(in the rows, 128 means zero)
Each row is followed by its class number.
[113 127 125 141 103 133 124 129  75 133 131 165 125 146  89 127 155 122
 147  81 134 117  88 140 145 151 135 139 138 190 120 108 133 137  99 135
  65 131 164  74  98  90 128 126]	6
[101 112 163 123 159 122 110 135 145 127 123 145 150  89  95 125 151 128
 143 103 157 108 162 148 112 143  95 161 133 141 158 158 113 112 154 120
 115 174  96 138 144 152 118 122]	7
[137 136 114 115 104 150 146 143  84 109 143 143  78 147 138 113 159 103
 151 102 169 131  74 139 165 118 149 119 115 183 135 107 127 138  92 146
 135 137 171  99  83  61 122 139]	6
[139 124 144 113 102 144 127 133 139 110 145 136 104 119 154 100 107 110
 133 129 150 130 111 153 113 148 148 123 130 121 124 108 133 128 129 137
 175 110 144 124 120  98 120 150]	0
[124 151 143  87 185 108  78 157 136 132 110 102 140 104  68 186 141 149
 138  97 133 125 132 170 153 108  79 167 130 162 245 170 128  68 163 116
  76 187  41 140 178 191 116  68]	1
[152 164 110 137  97 126 136 120 113 122 127 108 117 130 108 138 129 154
 131 105 121 147  83 127 143 145 127 115 130 143 124 111 157 101 115 137
  97 124 131 124 150 132 159 115]	0
[110  80 165 130 100 168 136 123 137  74 148 185 171 126 202  18 115  87
 127 165 162  77 176 106  58 143 136 120 135  83  23 124  81 185 112 131
 215  81 164 147  72  88  98 171]	3
[140 140 135 131 151 123 110 136 117 122 111 113 117 110 145 128 156 126
 115 106 143 154 128 133 143 106 111 168 118 148 134 148 141 139 133 103
 119 171 101 142 160 137 162 125]	3
[125 132 139 153 103 116 151 111 105 158 102 131 191 106  60 112 106 174
 128 102  77 138 117 110 109 204 109 128 174 132  87 115 169  96  99 117
  49 127 122 107 179 160 192 124]	0
[124 120 144 167 101 136 157 133  99 134 131 186 157 117 126  83 132 137
 130 107 125 119 142  93 111 138 112 137 152 167  86 102 150 136  97 135
 108 105 162  94 113 108 164 164]	3
[117 119 138  92 122 139 143 136 106 128 115 118  95 157 109 120 149 115
 138 114 141 127 111 128 146 103 132 126 114 140 148 142  98 150 109 119
 138 143 127 121  74 124  92 100]	6
[119 123 133 135 123 120 102 123 143 133 134  90 144 105 130 141 135 146
 116 140 135 132 127 149 112 169 126 132 145 119  96 125 147 103 110 132
 140 137  90 160 169 162 171 125]	2
[126 147 121 134 109 102 126 130 102 150 113  99 126 118  72 166 136 193
 127  92 114 171  74 138 156 142 112 150 136 150 131 134 187  69 114 119
  83 159  90 118 183 168 195  99]	4
[120 104 139 142  81 163 151 134 118 119 165 192 147 141 195  73 119  85
 136 145 151  76 133  94  85 111 141 103 108 148  58 109 105 173  94 150
 183  73 194 106  44  67  76 155]	1
[122 117 157  65 172 112  96 178 128  93 145 106  46 137 146 177 172 110
 182  97 210 148  99 174 169  57 109 173  96 150 226 181 101 133 200 127
 172 185  99 150 113 114  73 109]	4
[146 148  98 155 139  94 108 113 121 147 104  64 149 130  84 175 127 187
 106 103  93 162 121 114 160 151 111 133 138 147 136 142 159  80  95 128
  46 167  92 130 207 198 208 108]	2
[ 96 114 152 123 158 127 119 135 126 122 129 139 138 101  99 108 146 121
 148 112 141 104 163 150 127 147 107 150 146 135 136 152 116 120 141 119
  97 154 106 125 138 131 130 123]	7
[127 127 146  81 176 116  93 115 157 136  95  39 184  94  62 166 151 159
 127 138 142 130 146 159 118 127 102 156 114  78 164 178  92  96 136 107
 119 192  19 211 185 235 110  71]	2
[121 111 146 101 156 120 100 151 144 114 149 110  88 112 160 149 159 105
 140 127 183 126 121 173 126 113 136 158 122 133 161 144 110 117 153 134
 174 150 111 144 136 126 105 139]	2
[131 124 111 162  75 144 156 119 118 130 147 149 136 118 128  88 123 136
 115 134  99 121  87 108 112 191 153  92 147 135  50  97 150 112  77 150
 106  97 182 109 121  76 175 161]	6
[110 135 138 166 116 124 113 119  88 162 120 145 158 114  76 124 125 153
 134 101 102 124 126 105 127 186 117 157 172 159 100 116 153 101 106 125
  58 136 115  95 146 146 197 132]	5
[121 105 136 130  90 162 176 126 113 107 142 147 151 143 133  63 131 109
 135 140 138  99 125  93 106 148 142  99 119 142  73 105  86 170  70 147
 142  93 165 125  36  93  86 142]	6
[ 98  96 170 148 142 131 129 116 161 116 143 153 189  72 118  53 105 143
 128 150 107  88 164 155  80 205 107 124 160  96  69 149 127 110 144 119
 109 119  89 140 165 147 153 140]	7
[163 157 115 132 136 122 109 151  96 126 123  98  67 159 144 160 149 108
 152  70 155 162  87 139 185  88 126 147 103 180 187 120 132 144 132 125
 102 159 146 102 113 110 114 127]	0
[140 154 111 117 117 118 127 115  96 139  93  92 182 147  62 170 134 163
 113 114  90 136 101 109 129 121 107 122 128 148 119 138 140  86  92 110
  64 145  69 142 149 197 152  53]	1
[118 112 169  54 194 125 105 143 136 102 118  73 112 120 109 155 168 113
 151 105 189 129 152 158 141  81 110 173 104 125 205 187  70 136 160 103
 144 198  38 178 102 172  77  65]	7
[128 131 128 140 129 108 115 140 124 136 130  93 123  97  90 130 138 162
 132 121 135 157 113 135 126 146 121 164 139 160 136 136 130  88 125 118
 126 164  83 148 170 174 186 106]	5
[143 109 121 132 147 126 115 144 147 111 141 121 102 140 183 113 152  97
 144 124 172 116 139 118 133 116 141 118 112 140 124 132 113 141 113 152
 138 129 152 133 114 112 103 167]	2
[120 106 140  95 182 111  80 162 164  89 141 105  76 118 158 141 144 114
 161 117 192 135 149 158 155  72 109 161  88 134 200 178 100 132 196 139
 153 169 104 159 128 136  75 126]	4
[124 123 150 127 127 133 126 135 122 107 144 126 114  98 134 110 124 139
 122 115 148 138 106 134 128 129 122 148 137 138 108 124 135 133 119 115
 142 136 138 127 135 105 174 137]	3
[148 133 118 160 105 136 158 132  98 119 134 148  95 151 161  99 126 131
 126 101 113 141 115  94 152 108 133 123 123 163  81 101 152 157  79 122
 102 109 186  92  96  79 170 165]	3
[117 133 128 108 134 138 129 126 121 113 132 129 141 152 143 120 136 118
 129 131 135 104 137 103 107 100 123 122 113 140 105 133 106 142  98 124
 127 107 128 144  72 134  85  98]	1
[124 107 157  97 137 153 116 142 166  80 155 123  91  78 169  77 112  83
 149 140 184 117 129 171  96 148 132 144 115 100 121 135 107 147 151 128
 201 123 145 153 120  99  93 170]	0
[102 109 162 147 124 126  93 124 126 147 123 146 163 102  94 120 126 145
 133 120 133 114 141 125 105 169 101 163 154 142 114 143 131 110 129 123
  90 153 101 125 159 153 162 139]	5
[135 132 123 122 124 123 116 145  90 119 148 128  64 136 136 148 159 120
 147  97 167 146  99 134 156 104 135 165 116 192 158 129 124 135 115 127
 138 152 135 112 108 101 143 125]	5
[128 128 120 152 136 131 136 124 128 117 146 125 118 127 165  97 133 134
 136 126 141 126 158  99 125 134 128 122 123 140  86 129 133 135 113 139
 116 129 150 129 124 104 156 152]	7
[167 169 105 145 143 123 134 130  81 145 109 104 105 154 111 175 154 168
 121  67 102 178  91 110 198  94 103 148 115 177 153 114 159 122  87 120
  40 163 130  96 149 126 183 116]	3
[118 109 149 142 148 122  83 140 151  99 128 105 104 104 161 104 121 107
 127 141 152 131 153 141 124 129 112 159 128 136 126 159 116 139 157 115
 135 164  98 146 150 142 142 147]	5
[125 134 134 122 137 118 112 156 117 119 144 113  98 122 124 151 145 135
 156 104 163 150  97 149 148 120 115 152 125 148 170 144 141 113 150 131
 153 153 103 133 134 134 123 118]	4
[148 136 101 199  95 131 152 118 113 132 132 127 140 126 143  79 100 152
 107 138  66 129 103  87 129 175 139  86 139 152  44  99 161 114 102 136
  69 103 170  91 137  99 185 161]	6
[127 132 129 117 128 134 132 152 131  96 147 109 103  96 131 119 155  99
 136 133 177 140  91 142 125 144 150 134 130 154 135 125 116 124 146 147
 148 153 129 140 123  99 123 128]	6
[125 118 151 120 124 147 137 147 118  70 164 166  75 111 195  89 146  91
 143 108 192 117 104 146 131 107 131 153 118 155 108 124 122 169 119 118
 182 126 175 118  82  57 120 163]	3
[120 121 145 141  94 128 137 122  90 144 121 161 136 130 102 100 119 139
 145  90 110 127 121 139 113 164 128 149 156 163 101 117 164 129  94 124
  82 116 155  87 143 107 157 150]	0
[117 143 135 153 122 111 122 116 146 137 125 110 159  89  95 110 116 170
 110 150 113 142 118 120 113 191 127 136 156 126  97 140 144  82 132 120
 111 160  77 156 202 174 199 108]	5
[137 136 118 105 170 128  72 160 151 102 136  94  95 110 155 141 135 113
 133 120 165 125 136 154 149  88 109 152  92 157 175 176 116 118 162 129
 116 169  89 134 148 133 111 122]	1
[145 157 102 127 140 120  98 140 123 129 120 105 108 132 148 169 149 123
 123 111 121 134 112 132 160  90 113 134 107 155 149 151 151 108 132 126
  83 157 112 132 153 132 141 104]	1
[129 154 125  75 166 118 118 148 114 120 120  71  79 104  71 196 170 135
 137  86 158 166  79 169 188  97 118 171 106 162 229 153 106  99 159 121
  96 196  81 142 124 153 136  79]	6
[140 135 112 131 135 116 107 140 129 107 124 111  87 140 149 153 131 130
 121 105 129 148 119 127 166  95 126 145 102 138 155 147 143 108 156 130
 109 143 115 119 116 131 125 138]	4
[ 89  73 175  88 140 163  96 160 127  75 162 168  96 103 150  51 144  38
 176 123 205  68 154 182 119 116 144 170 107 154 156 150  52 206 143 151
 168 135 183 121  57  46  39 172]	6
[147 135 103 145 129 131 111 140 127 134 126 125 119 120 163 114 125 115
 123 119 123 121 112 124 149 113 119 118 102 150 101 135 155 121 110 123
  90 129 137 108 140 120 150 141]	1
[145 128 114 181 113 139 135 124 122  93 137 130 141 112 164  83 121 140
 109 127 105 128 126  93 125 142 120 116 131 132  40 107 136 130 113 133
 105 112 163 117 132 102 179 157]	3
[ 94  93 166 147 130 139  98 140 117 127 132 158 127  88 123  89 140  99
 144 115 157  93 140 131 103 149 116 175 149 152  99 136 125 128 133 121
 111 139 132 107 113 118 130 161]	5
[135 122 142 105 173 122  79 148 116 105 134 108  46 131 163 147 155  88
 158  94 187 145 127 146 164  75 123 186  99 174 190 154 109 164 154 122
 130 174 123 129 103 118 113 132]	5
[137 139 141 136 145 122 133 131  76 154 115 144 160 124  73 146 143 161
 132  80 119 146 107 123 154 128 104 156 153 170 153 123 148 106 108 117
  60 152 106  95 160 138 179 109]	3
[120 118 161 115 143 128 104 140 133 121 118 134 146  88 106 119 129 110
 148 109 145 112 137 162 114 150 106 162 137 132 157 137 122 117 163 116
 122 151 102 132 152 149 100 122]	0
[106 105 163  93 158 136  87 139 143 105 112 100 122 108 122 107 161  97
 136 134 191 107 160 128 105  97 117 175 113 117 157 181  66 138 151 110
 187 178  62 181  99 183  71  90]	5
[140 106 111 165 119 138 109 127 169  96 144 121 188  83 158  56  85 121
 115 166 108 107 132 125  85 189 127  91 130  99  29 131 127 117 119 141
 123 109 136 147 171 127 171 157]	1
[151 124 116 145 113 131 122 132 116 117 121 125 104 128 147  83 119 120
 127 109 111 137 116 127 130 151 131 131 121 142  91 121 144 126 109 130
 101 117 164 109 151 112 160 162]	0
[129 122 133 140 102 138 132 109 104 136 109 110 171 134  86 113 134 162
 116 124 102 123 127  90 110 159 118 140 136 136  77 127 114 111  76 123
  98 139  91 138 122 173 149  99]	5
[135 145 110 157 132 107 115 137 112 132 114  92 117 144 119 149 129 162
 134 100 111 163 118 102 163 119 112 137 120 155 128 128 157 113 135 138
  80 148 117 120 139 152 159 119]	4
[121 107 119 160 105 149 145 130 149 102 153 157 107 114 192  29 112 101
 123 149 131  98 133 100 110 159 166 102 111 131  40 108 115 156 113 147
 133  91 210 109  79  57 125 196]	6
[132 126 120 155 109 138 128 136 144 124 152 139 163 106 138  96  97 135
 117 148 110 122 108 130  96 181 133 101 156 128  73 112 155  93  99 151
 125 103 133 114 171 124 165 135]	1
[129 129 138 127 132 137 159 112 132 112 107 120 181 131  91  99 131 165
 114 142 113 133 138  82  86 144 103 110 137 104  68 132 107 114 102 109
 134 126  97 173 131 175 146 105]	3
[123 113 144  96 133 154 127 133 121 103 137 151 148 141 162 101 140  84
 139 133 166  96 137 117  92 104 129 124 116 134 114 133  98 160 102 140
 163 111 139 138  72 107  59 121]	1
[147 144 102 140 151 113  89 139 131 133 115  83 138 127 127 152 119 148
 115 117 104 144 124 118 139 119 109 125 124 141 131 153 144  91 130 117
  82 155  96 131 167 155 167 110]	1
[117  98 165 103 126 155 145 131 136  91 133 147 127 129 170  74 135 110
 131 144 161 110 154 115  87 109 125 143 115 103  73 149  91 179 122 111
 190 119 123 144  85 118  88 135]	3
[112 120 142 125 109 133 142 131  96 134 131 151 124 182 135 116 134 129
 140 112 123 119 121  91 126 118 138 122 129 138  99 122 124 147 110 133
 124  98 141 111  54 105  94 131]	4
[103 102 168  81 180 124  80 167 115 104 147 136  75 125 135 156 162  72
 184  86 222 101 146 172 156  88 103 188 105 179 224 158  76 174 164 125
 156 166 135 123  85 117  66 147]	2
[129 156 120 121 137 126 107 138 135 139 140  96 141  93 105 147 127 140
 118 125 124 135  96 151 133 141 132 142 137 131 147 136 147  83 114 135
 107 147  97 141 179 151 158  90]	1
[131 120 136  97 143 140 116 137 142  99 134 115 163 136 143 114 135 113
 132 145 147 108 127 134  95 121 112 120 116 112 122 147  88 129 116 129
 152 124 101 165 116 149  81 100]	1
[129 106 150  52 156 141 123 149 108  98 114 105 105 140 122 152 181  86
 152 109 193 131 108 156 145  78 124 161  92 141 190 157  60 156 146 118
 159 176  92 150  68 134  49  85]	6
[123 113 148 143 114 138 157 132 128  95 158 152 136 107 162  51 119 140
 131 143 134 130 114 138 111 149 131 131 135 129  56 113 118 145 108 131
 156 110 164 137 148  95 174 150]	3
[126 161 142 119 151 100  99 137 126 137 104  79 112 105  66 150 152 169
 118 108 129 158  95 152 153 140 109 170 148 150 194 162 142  69 141 107
  95 196  39 150 195 199 175  73]	5
[137 111 122 166 121 143 133 116 133  83 146 133 138 106 176  70 120 123
 119 136 116 115 147 124 108 164 124 117 132 122  45 140 133 126 127 144
 116 121 134 119 142 104 168 162]	7
[104 102 147 185  80 150 164 109 125 118 155 201 182 103 153  43 114 139
 129 138  89  72 162 110  68 205 131 109 171 125   4  98 156 117  96 149
 100  72 168  91 112  80 153 183]	7
[105 140 139 154 125 106 115 122 144 126 121 100 168  95  92 124 111 187
 114 137 108 146 108 136 112 169 103 131 165 102 102 136 172  48 147 128
 110 138  75 153 199 191 180 103]	4
[130 106 129  90 121 155 130 136 107  88 150 153 124 145 183 115 146  68
 139 127 183  97 122 131 123  78 133 130  94 149 119 129  95 172  96 140
 163 101 150 124  52  98  63 114]	1
[120 115 140 134 137 138 135 146  89 135 135 150 131 128  86 110 142 120
 159 100 123 123 111 142 132 157 122 145 150 179 138 125 121 125 113 141
  80 137 142  93 127 107 131 138]	6
